Below are the code and all the weights of a small trained network. Each question names an input and a target symbol and asks about switching units off, where a switched-off unit gives its printed mean instead of its output.

import numpy as np


def w(rows, s, z=0):
    codes = np.array(rows[::2]) - 128.0
    scale = np.full(codes.shape[1], s)
    scale[-1] = z or s
    return codes * scale


def f(y):
    return y / 2 * (1 + np.tanh(0.7978845608 * (y + 0.044715 * y**3)))


def softmax(a):
    e = np.exp(a - a.max(-1, keepdims=True))
    return e / e.sum(-1, keepdims=True)


def log_softmax(a):
    a = a - a.max(-1, keepdims=True)
    return a - np.log(np.exp(a).sum(-1, keepdims=True))


def net(x, mask):
    ids = ['ΔΘΛΞΠΨαβεζημστφω'.index(c) for c in x.split()]
    T = len(ids)
    res = E[ids] + P[:T]
    r = res
    for j in range(2):
        rows = slice(2 * j, 2 * j + 2)
        q, k, v = (r @ M[0][rows].T for M in (Q, K, V))
        z = softmax(np.where(np.tri(T) > 0, q @ k.T / 2**0.5, -1e9)) @ v
        o = O[0][rows]
        res = res + np.where(mask[j], z, o[:, -1]) @ o[:, :-1]
    y = f(res @ A[0][:, :-1].T + A[0][:, -1])
    res = res + np.where(mask[2:14], y, B[0][:, -1]) @ B[0][:, :-1]
    return log_softmax(res[-1] @ U[:, :-1].T + U[:, -1])


Q, K, V, O, A, B = {}, {}, {}, {}, {}, {}
E = w([
[129,144,144,147],'Δ',
[179,209,42,250],'Θ',
[58,192,73,97],'Λ',
[125,215,134,153],'Ξ',
[98,147,102,108],'Π',
[124,68,142,126],'Ψ',
[64,137,94,87],'α',
[133,210,162,177],'β',
[139,212,195,188],'ε',
[79,124,93,89],'ζ',
[133,147,229,190],'η',
[94,10,147,90],'μ',
[102,231,110,145],'σ',
[123,63,209,157],'τ',
[85,57,107,82],'φ',
[42,114,62,56],'ω',
],0.011)
P = w([
[205,114,46,150],'0',
[47,139,201,180],'1',
[31,122,215,176],'2',
[15,113,219,186],'3',
[15,121,235,189],'4',
[3,136,243,186],'5',
],0.0069)
Q[0] = w([
[230,132,74,103],'h0',
[7,134,195,193],'h0',
[171,158,42,82],'h1',
[148,125,81,89],'h1',
],0.014)
K[0] = w([
[51,148,255,37],'h0',
[185,107,18,240],'h0',
[52,119,150,87],'h1',
[64,132,170,118],'h1',
],0.0096)
V[0] = w([
[147,10,147,72],'h0',
[159,112,255,216],'h0',
[248,126,104,171],'h1',
[69,158,130,56],'h1',
],0.012)
O[0] = w([
[227,117,205,21,254],'h0',
[58,245,81,14,21],'h0',
[17,103,110,79,170],'h1',
[158,134,135,175,36],'h1',
],0.011,0.0029)
A[0] = w([
[34,159,78,119,1],'n0',
[141,104,54,102,196],'n1',
[79,95,178,137,93],'n2',
[255,101,195,138,46],'n3',
[77,108,131,119,72],'n4',
[154,170,139,72,89],'n5',
[182,186,75,150,80],'n6',
[78,141,139,115,124],'n7',
[145,140,154,37,151],'n8',
[97,84,68,232,46],'n9',
[136,195,186,145,207],'n10',
[161,159,181,27,39],'n11',
],0.0092,0.012)
B[0] = w([
[254,112,127,78,188],'n0',
[85,109,162,153,152],'n1',
[164,177,82,138,159],'n2',
[111,177,12,97,250],'n3',
[177,159,110,145,142],'n4',
[119,143,142,166,141],'n5',
[114,208,81,69,124],'n6',
[130,137,80,155,167],'n7',
[119,168,201,127,200],'n8',
[158,220,191,108,177],'n9',
[120,34,105,74,192],'n10',
[157,215,123,240,173],'n11',
],0.0093,0.014)
U = w([
[2,75,86,126,226],'Δ',
[141,106,123,150,170],'Θ',
[141,214,63,139,1],'Λ',
[115,75,169,153,214],'Ξ',
[112,72,207,82,199],'Π',
[255,168,192,67,67],'Ψ',
[170,29,86,51,147],'α',
[77,162,131,182,97],'β',
[96,135,47,105,98],'ε',
[75,169,184,103,107],'ζ',
[136,75,119,156,199],'η',
[86,142,76,128,151],'μ',
[70,146,104,153,166],'σ',
[86,150,96,24,92],'τ',
[181,139,180,179,69],'φ',
[190,138,47,159,46],'ω',
],0.0086,0.0056)

Each question gives the input, a string of symbols that net reads in full, and the target symbol t.
The units are the heads (2 rows each of Q, K, V and O) and the neurons (one row each of A and B). Each row of codes is followed by its name. A weight is (code - 128) times the scale printed after its matrix; where a second scale follows, it is the last column's (O, A, B and U).
mask holds one flag per unit, heads first, then neurons. A switched-off unit (its flag False) gives its mean, the last column of its rows in O or B, instead of its output. The means were averaged over made-up inputs and are rounded, as every weight is.
A unit's drop is (log p(t) with every unit on - log p(t) with that unit switched off) / (log p(t) with every unit on - log p(t) with every unit switched off).
The circuit of an input: a set's keep is (log p(t) with only the set's units on - log p(t) with every unit switched off) / (log p(t) with every unit on - log p(t) with every unit switched off). Starting from the 12 units with the biggest drops (on a tie, the unit counted first), units are removed one at a time, each time the one whose removal leaves the highest keep (on an exact tie, the one counted first), for as long as the keep stays at least 0.8.
units of the circuit, in order: the units of the circuit, biggest drop first
k most important neurons: the k neurons with the biggest drops, biggest first
which heads matter: for each layer, one digit per head in row order, 1 if its drop is at least 0.15 and else 0, layers parted by /
drop of u: that unit's drop, to one decimal
input Π Δ ω Δ Θ η, target Λ: which heads matter => 10
input Δ Δ μ ω μ μ, target Δ: which heads matter => 10
input η μ ω Ξ μ φ, target τ: which heads matter => 10
input Θ μ Π, target Λ: which heads matter => 11
input Ψ μ α, target Π: which heads matter => 10
input η Δ α, target τ: 2 most important neurons => (n0, n11)
input μ Λ Ψ ε, target Ψ: units of the circuit, in order => (h0)
input τ η Π σ Ξ, target ζ: units of the circuit, in order => (h0, n3, n0)
input ω φ μ, target ω: units of the circuit, in order => (h0, n3, h1)
input φ ω Ξ μ μ ω, target α: units of the circuit, in order => (h0, n11, n9)
input Λ η μ φ Ψ, target φ: units of the circuit, in order => (h0, n9)
input ω ε μ τ Λ, target ω: 2 most important neurons => (n3, n8)
input Δ ζ ε μ τ μ, target Δ: units of the circuit, in order => (h0, n0)
input τ σ μ, target ζ: 2 most important neurons => (n8, n3)
input φ α ω Δ ζ ζ, target α: units of the circuit, in order => (h0, n11, n9)
input Θ η φ, target Λ: 4 most important neurons => (n9, n0, n2, n4)
input σ Θ η Λ φ, target Λ: units of the circuit, in order => (h0, n0, n9)
input σ α τ, target β: units of the circuit, in order => (h0, n9)
input μ β τ μ Ξ, target Ψ: 2 most important neurons => (n8, n11)
input Ψ μ τ μ Ψ, target Π: units of the circuit, in order => (n3, n11)
input τ σ Δ μ σ Π, target ζ: 4 most important neurons => (n3, n8, n0, n11)
input σ ε η ω Δ Ξ, target β: 3 most important neurons => (n9, n0, n3)
input φ Ξ Ξ Π Δ, target α: 2 most important neurons => (n11, n10)
input ω η μ Δ, target ω: drop of h1 => 0.4
input φ μ β μ, target α: drop of n3 => 0.2
input Θ Λ η, target Λ: drop of n4 => 0.2
input Δ σ η, target Δ: drop of h0 => 0.2
